Below are the code and all the weights of a small trained network. Each question names an input and a class and asks about switching units off, where a switched-off unit gives its printed mean instead of its output.

import numpy as np


def w(rows, s, z=0):
    codes = np.array(rows[::2]) - 128.0
    scale = np.full(codes.shape[1], s)
    scale[-1] = z or s
    return codes * scale


def f(y):
    return y / 2 * (1 + np.tanh(0.7978845608 * (y + 0.044715 * y**3)))


def log_softmax(a):
    a = a - a.max(-1, keepdims=True)
    return a - np.log(np.exp(a).sum(-1, keepdims=True))


def net(x, mask):
    res = np.array(x, float).reshape(1, 6) / 4 @ E
    y = f(res @ A[0][:, :-1].T + A[0][:, -1])
    res = res + np.where(mask, y, B[0][:, -1]) @ B[0][:, :-1]
    return log_softmax(res[-1] @ U[:, :-1].T + U[:, -1])


A, B = {}, {}
E = w([
[143,121,121,149,121,140,111],'x0',
[160,215,104,143,4,112,210],'x1',
[151,121,125,148,134,149,127],'x2',
[104,59,48,176,135,15,208],'x3',
[126,123,104,154,112,156,96],'x4',
[227,131,58,11,153,105,103],'x5',
],0.012)
A[0] = w([
[209,116,62,44,131,124,113,199],'N0',
[149,148,113,71,131,133,137,106],'N1',
[142,155,195,122,75,182,176,161],'N2',
[64,62,169,180,159,133,167,254],'N3',
[129,166,159,114,64,172,146,156],'N4',
[155,247,146,123,74,139,169,196],'N5',
[146,119,120,169,99,111,185,158],'N6',
[178,183,110,92,118,124,109,132],'N7',
[148,67,76,89,204,91,81,156],'N8',
[84,192,149,147,80,129,126,207],'N9',
[130,116,73,145,99,108,173,112],'N10',
[120,158,84,150,96,109,150,134],'N11',
[107,50,93,137,161,94,136,131],'N12',
[122,121,193,105,185,165,42,238],'N13',
[164,174,71,81,131,116,89,153],'N14',
[146,144,43,182,83,87,187,80],'N15',
[158,137,55,133,96,90,163,101],'N16',
],0.012,0.0065)
B[0] = w([
[188,115,61,25,92,177,251,225],'N0',
[155,141,85,161,99,162,210,160],'N1',
[170,100,179,240,46,107,87,199],'N2',
[19,199,120,246,235,90,25,248],'N3',
[185,95,149,149,24,165,72,192],'N4',
[242,120,149,115,66,125,69,233],'N5',
[45,157,208,124,143,130,82,190],'N6',
[206,164,96,50,68,195,169,177],'N7',
[114,56,96,129,194,128,228,216],'N8',
[159,126,188,139,67,106,57,201],'N9',
[58,186,149,113,214,140,204,180],'N10',
[109,144,208,99,149,150,149,173],'N11',
[108,24,10,225,169,40,142,196],'N12',
[2,156,246,36,196,203,226,249],'N13',
[187,78,53,31,88,151,165,185],'N14',
[55,161,183,46,182,147,183,214],'N15',
[123,89,166,46,144,137,198,188],'N16',
],0.0076,0.017)
U = w([
[64,249,255,149,153,133,91,219],'0',
[113,157,155,46,141,148,164,174],'1',
[78,159,63,236,164,55,47,97],'2',
[140,64,11,157,141,72,150,43],'3',
[173,135,180,218,45,95,31,168],'4',
[219,196,55,128,38,139,102,4],'5',
],0.0093,0.0033)

Each question gives the input, the list of numbers given to net, and the class t.
The units are the neurons (one row each of A and B). Each row of codes is followed by its name. A weight is (code - 128) times the scale printed after its matrix; where a second scale follows, it is the last column's (A, B and U).
mask holds one flag per neuron, in row order. A switched-off neuron (its flag False) gives its mean, the last column of its row in B, instead of its output. The means were averaged over made-up inputs and are rounded, as every weight is.
A unit's drop is (log p(t) with every unit on - log p(t) with that unit switched off) / (log p(t) with every unit on - log p(t) with every unit switched off).
The circuit of an input: a set's keep is (log p(t) with only the set's units on - log p(t) with every unit switched off) / (log p(t) with every unit on - log p(t) with every unit switched off). Starting from the 12 units with the biggest drops (on a tie, the unit counted first), units are removed one at a time, each time the one whose removal leaves the highest keep (on an exact tie, the one counted first), for as long as the keep stays at least 0.8.
circuit, biggest first: the units of the circuit, biggest drop first
unit that matters most: the unit with the biggest drop
k most important neurons: the k neurons with the biggest drops, biggest first
drop of u: that unit's drop, to one decimal
input [0,-7,1,1,-2,-3], class 2: unit that matters most => N12
input [4,1,6,-2,7,6], class 5: circuit, biggest first => N15, N7
input [3,-1,-8,1,7,5], class 3: circuit, biggest first => N13, N15
input [-7,1,8,-1,-2,2], class 5: circuit, biggest first => N13, N15
input [-8,-8,0,1,0,7], class 3: 2 most important neurons => N12, N8
input [4,-8,4,2,-1,7], class 3: 2 most important neurons => N12, N8
input [7,7,0,0,1,-4], class 4: 2 most important neurons => N13, N5
input [-3,7,7,3,1,0], class 0: 2 most important neurons => N6, N0
input [-7,6,-6,0,-5,2], class 5: 2 most important neurons => N13, N5
input [-5,-1,-2,6,-7,-7], class 2: 2 most important neurons => N12, N13
input [-1,1,6,0,8,-5], class 4: 3 most important neurons => N13, N15, N10
input [1,-8,-5,6,-7,-3], class 2: drop of N3 => 0.6
input [4,-7,2,2,-7,3], class 3: drop of N12 => 0.2
input [6,2,7,0,-2,-4], class 4: circuit, biggest first => N13
input [-7,2,0,0,4,6], class 5: drop of N13 => 0.8
